Here is a tiny trained network, its code and every weight. The questions are about switching its units off for an input and a class, where a switched-off unit gives its printed mean instead of its output.

import numpy as np


def w(rows, s, z=0):
    codes = np.array(rows[::2]) - 128.0
    scale = np.full(codes.shape[1], s)
    scale[-1] = z or s
    return codes * scale


def f(y):
    return np.maximum(y, 0)


def log_softmax(a):
    a = a - a.max(-1, keepdims=True)
    return a - np.log(np.exp(a).sum(-1, keepdims=True))


def net(x, mask):
    res = np.array(x, float).reshape(1, 8) / 4 @ E
    y = f(res @ A[0][:, :-1].T + A[0][:, -1])
    res = res + np.where(mask, y, B[0][:, -1]) @ B[0][:, :-1]
    return log_softmax(res[-1] @ U[:, :-1].T + U[:, -1])


A, B = {}, {}
E = w([
[137,141,151,133,139,120,124,136,117,101],'x0',
[67,31,79,213,239,57,150,96,89,104],'x1',
[115,130,115,105,133,149,153,123,170,102],'x2',
[67,105,96,89,111,149,104,144,144,100],'x3',
[92,192,157,2,186,48,136,99,120,211],'x4',
[143,103,122,111,139,142,149,135,145,134],'x5',
[147,165,100,112,152,172,186,102,154,108],'x6',
[133,161,131,135,110,104,142,135,88,99],'x7',
],0.009)
A[0] = w([
[108,122,92,95,131,164,75,161,133,125,250],'n1',
[141,152,138,149,148,137,144,128,125,114,53],'n2',
[100,145,114,115,127,108,117,138,121,152,66],'n3',
[175,193,170,83,6,181,89,161,168,155,196],'n4',
[82,158,110,163,167,101,137,145,184,108,188],'n5',
[95,157,159,19,191,55,141,102,106,177,86],'n6',
[75,104,113,170,168,111,172,132,113,132,183],'n7',
[163,71,110,248,64,203,119,137,132,71,20],'n8',
[89,96,129,149,158,91,132,102,110,97,188],'n9',
[123,118,153,146,118,150,133,113,127,116,30],'n10',
[98,102,101,157,163,92,125,122,122,123,226],'n11',
[129,116,129,164,118,153,132,143,131,124,36],'n12',
[141,129,120,114,148,131,139,151,99,134,142],'n13',
[91,85,59,185,210,74,159,110,114,113,194],'n14',
],0.011,0.0011)
B[0] = w([
[186,182,162,177,121,119,161,124,130,123,155],'n1',
[84,100,127,151,94,126,66,169,118,113,141],'n2',
[169,121,94,89,185,130,140,115,122,114,146],'n3',
[132,47,213,147,129,198,173,89,44,111,241],'n4',
[143,97,177,128,128,133,121,151,133,111,159],'n5',
[105,158,8,183,134,61,82,170,206,106,223],'n6',
[122,101,168,50,92,172,162,135,94,135,188],'n7',
[90,208,31,92,194,2,104,149,204,145,251],'n8',
[175,146,173,132,121,143,187,91,119,151,183],'n9',
[152,160,123,102,121,144,108,154,141,184,142],'n10',
[140,111,144,153,73,185,126,105,100,126,182],'n11',
[120,132,109,137,160,116,119,125,133,155,156],'n12',
[50,91,148,138,100,125,118,162,156,153,138],'n13',
[159,114,228,118,80,216,112,119,88,127,233],'n14',
],0.0073,0.016)
U = w([
[166,57,254,143,68,194,158,63,62,109,253],'0',
[84,157,32,150,163,7,93,159,182,126,3],'1',
],0.0072,0.00062)

Each question gives the input, the list of numbers given to net, and the class t.
The units are the neurons (one row each of A and B). Each row of codes is followed by its name. A weight is (code - 128) times the scale printed after its matrix; where a second scale follows, it is the last column's (A, B and U).
mask holds one flag per neuron, in row order. A switched-off neuron (its flag False) gives its mean, the last column of its row in B, instead of its output. The means were averaged over made-up inputs and are rounded, as every weight is.
A unit's drop is (log p(t) with every unit on - log p(t) with that unit switched off) / (log p(t) with every unit on - log p(t) with every unit switched off).
The circuit of an input: a set's keep is (log p(t) with only the set's units on - log p(t) with every unit switched off) / (log p(t) with every unit on - log p(t) with every unit switched off). Starting from the 12 units with the biggest drops (on a tie, the unit counted first), units are removed one at a time, each time the one whose removal leaves the highest keep (on an exact tie, the one counted first), for as long as the keep stays at least 0.8.
circuit, biggest first: the units of the circuit, biggest drop first
unit that matters most: the unit with the biggest drop
top k neurons: the k neurons with the biggest drops, biggest first
drop of u: that unit's drop, to one decimal
input [6,7,-4,-4,7,0,7,-8], class 0: top 2 neurons => (n14, n8)
input [-7,-3,-8,3,5,6,8,6], class 1: top 2 neurons => (n6, n14)
input [-5,7,8,-3,7,-6,-2,4], class 0: unit that matters most => n14
input [-7,-5,6,8,-7,1,2,4], class 1: top 2 neurons => (n8, n14)
input [-3,1,-4,8,-4,3,-2,-2], class 1: top 2 neurons => (n8, n4)
input [7,8,-1,-7,6,-4,-8,-8], class 0: top 2 neurons => (n14, n8)
input [7,4,-7,3,4,-4,-1,-6], class 0: top 4 neurons => (n8, n14, n11, n9)
input [-3,6,-7,-6,4,4,8,2], class 0: top 2 neurons => (n8, n14)
input [-2,-1,-5,5,-2,-2,6,5], class 1: top 2 neurons => (n14, n4)
input [4,-5,-6,1,-7,0,-4,8], class 1: top 2 neurons => (n8, n14)
input [0,1,-5,7,-3,4,-5,-3], class 1: top 2 neurons => (n4, n8)
input [-7,-5,7,2,-6,3,8,0], class 1: drop of n14 => 0.9
input [-6,5,2,1,4,-4,6,-2], class 0: drop of n14 => 0.4
input [5,-4,-3,-8,-7,6,7,7], class 1: circuit, biggest first => (n8)
input [-8,-6,-6,8,-8,-1,1,3], class 1: drop of n8 => 2.8
